Below are the code and all the weights of a small trained network. Each question names an input and a class and asks about switching units off, where a switched-off unit gives its printed mean instead of its output.

import numpy as np


def w(rows, s, z=0):
    codes = np.array(rows[::2]) - 128.0
    scale = np.full(codes.shape[1], s)
    scale[-1] = z or s
    return codes * scale


def f(y):
    return np.maximum(y, 0)


def log_softmax(a):
    a = a - a.max(-1, keepdims=True)
    return a - np.log(np.exp(a).sum(-1, keepdims=True))


def net(x, mask):
    res = np.array(x, float).reshape(1, 4) / 4 @ E
    y = f(res @ A[0][:, :-1].T + A[0][:, -1])
    res = res + np.where(mask, y, B[0][:, -1]) @ B[0][:, :-1]
    return log_softmax(res[-1] @ U[:, :-1].T + U[:, -1])


A, B = {}, {}
E = w([
[131,79,172,76,236,102],'x0',
[73,81,66,46,98,204],'x1',
[184,44,204,148,93,223],'x2',
[174,81,101,80,79,7],'x3',
],0.012)
A[0] = w([
[156,93,127,149,80,165,111],'neuron 1',
[194,189,193,213,118,79,98],'neuron 2',
[122,150,123,195,31,139,64],'neuron 3',
[76,220,45,73,211,96,107],'neuron 4',
[177,109,191,88,245,106,128],'neuron 5',
[113,70,122,158,78,68,82],'neuron 6',
[158,164,49,58,79,183,81],'neuron 7',
[146,94,175,152,96,171,95],'neuron 8',
[148,184,108,179,24,148,105],'neuron 9',
[129,39,137,60,87,78,43],'neuron 10',
[145,116,78,106,116,63,43],'neuron 11',
[147,102,139,134,114,174,108],'neuron 12',
[144,112,216,104,65,143,4],'neuron 13',
[29,151,86,190,194,149,39],'neuron 14',
[177,139,94,88,59,75,57],'neuron 15',
[67,96,114,8,135,151,22],'neuron 16',
[107,98,128,87,76,166,19],'neuron 17',
[81,70,78,74,83,169,12],'neuron 18',
[128,127,78,73,118,177,58],'neuron 19',
[195,50,145,118,180,165,147],'neuron 20',
[209,63,149,163,104,172,21],'neuron 21',
[137,135,162,141,137,186,90],'neuron 22',
[72,91,128,150,207,160,159],'neuron 23',
[52,220,166,177,137,210,88],'neuron 24',
],0.012,0.0038)
B[0] = w([
[83,159,96,135,86,80,184],'neuron 1',
[138,254,191,121,212,206,223],'neuron 2',
[29,45,133,59,174,121,199],'neuron 3',
[79,141,42,200,49,46,254],'neuron 4',
[48,96,143,31,181,153,235],'neuron 5',
[219,79,163,139,138,197,173],'neuron 6',
[106,170,154,112,162,134,205],'neuron 7',
[125,159,98,157,104,97,192],'neuron 8',
[10,37,88,34,232,76,214],'neuron 9',
[157,50,163,151,79,181,207],'neuron 10',
[155,94,173,161,77,151,185],'neuron 11',
[119,119,106,140,91,89,177],'neuron 12',
[137,151,129,160,76,62,173],'neuron 13',
[186,77,151,212,120,112,199],'neuron 14',
[183,86,150,150,93,136,196],'neuron 15',
[109,194,198,109,212,135,222],'neuron 16',
[108,158,152,156,147,127,181],'neuron 17',
[154,201,185,130,174,144,216],'neuron 18',
[163,209,182,131,171,181,187],'neuron 19',
[80,150,34,146,67,31,210],'neuron 20',
[122,183,133,162,74,73,201],'neuron 21',
[165,94,126,168,108,125,179],'neuron 22',
[132,42,117,106,125,133,200],'neuron 23',
[183,51,141,162,100,182,231],'neuron 24',
],0.0081,0.015)
U = w([
[54,88,127,36,166,85,115],'0',
[108,196,107,177,69,37,89],'1',
[141,253,205,130,180,155,110],'2',
[200,57,164,164,100,157,112],'3',
[120,148,105,95,125,114,248],'4',
],0.014)

Each question gives the input, the list of numbers given to net, and the class t.
The units are the neurons (one row each of A and B). Each row of codes is followed by its name. A weight is (code - 128) times the scale printed after its matrix; where a second scale follows, it is the last column's (A, B and U).
mask holds one flag per neuron, in row order. A switched-off neuron (its flag False) gives its mean, the last column of its row in B, instead of its output. The means were averaged over made-up inputs and are rounded, as every weight is.
A unit's drop is (log p(t) with every unit on - log p(t) with that unit switched off) / (log p(t) with every unit on - log p(t) with every unit switched off).
The circuit of an input: a set's keep is (log p(t) with only the set's units on - log p(t) with every unit switched off) / (log p(t) with every unit on - log p(t) with every unit switched off). Starting from the 12 units with the biggest drops (on a tie, the unit counted first), units are removed one at a time, each time the one whose removal leaves the highest keep (on an exact tie, the one counted first), for as long as the keep stays at least 0.8.
units of the circuit, in order: the units of the circuit, biggest drop first
unit that matters most: the unit with the biggest drop
top k neurons: the k neurons with the biggest drops, biggest first
drop when u is switched off: that unit's drop, to one decimal
input [6,4,-2,8], class 3: units of the circuit, in order -> [neuron 10]
input [-7,-7,5,-4], class 0: top 2 neurons -> [neuron 9; neuron 3]
input [1,4,8,8], class 1: top 2 neurons -> [neuron 20; neuron 21]
input [4,-4,-7,-8], class 3: units of the circuit, in order -> [neuron 24; neuron 14]
input [-6,8,3,1], class 2: top 2 neurons -> [neuron 18; neuron 19]
input [5,-2,4,7], class 3: top 2 neurons -> [neuron 10; neuron 9]
input [-4,-8,7,5], class 2: top 2 neurons -> [neuron 2; neuron 4]
input [5,6,2,-5], class 2: top 2 neurons -> [neuron 9; neuron 16]
input [3,6,5,1], class 2: top 3 neurons -> [neuron 4; neuron 16; neuron 18]
input [3,4,-3,3], class 2: units of the circuit, in order -> [neuron 9; neuron 16]
input [6,5,-3,-8], class 3: top 3 neurons -> [neuron 14; neuron 24; neuron 9]
input [-8,7,0,-8], class 0: top 3 neurons -> [neuron 9; neuron 3; neuron 2]
input [-6,7,2,4], class 2: top 2 neurons -> [neuron 18; neuron 19]
input [6,-4,8,8], class 1: unit that matters most -> neuron 20
input [4,-4,-5,-2], class 1: top 3 neurons -> [neuron 4; neuron 9; neuron 3]
input [0,7,8,-1], class 1: drop when neuron 20 is switched off -> 0.3
input [5,8,-1,-6], class 2: drop when neuron 11 is switched off -> 0.0
input [-8,0,-4,5], class 0: drop when neuron 9 is switched off -> 0.2
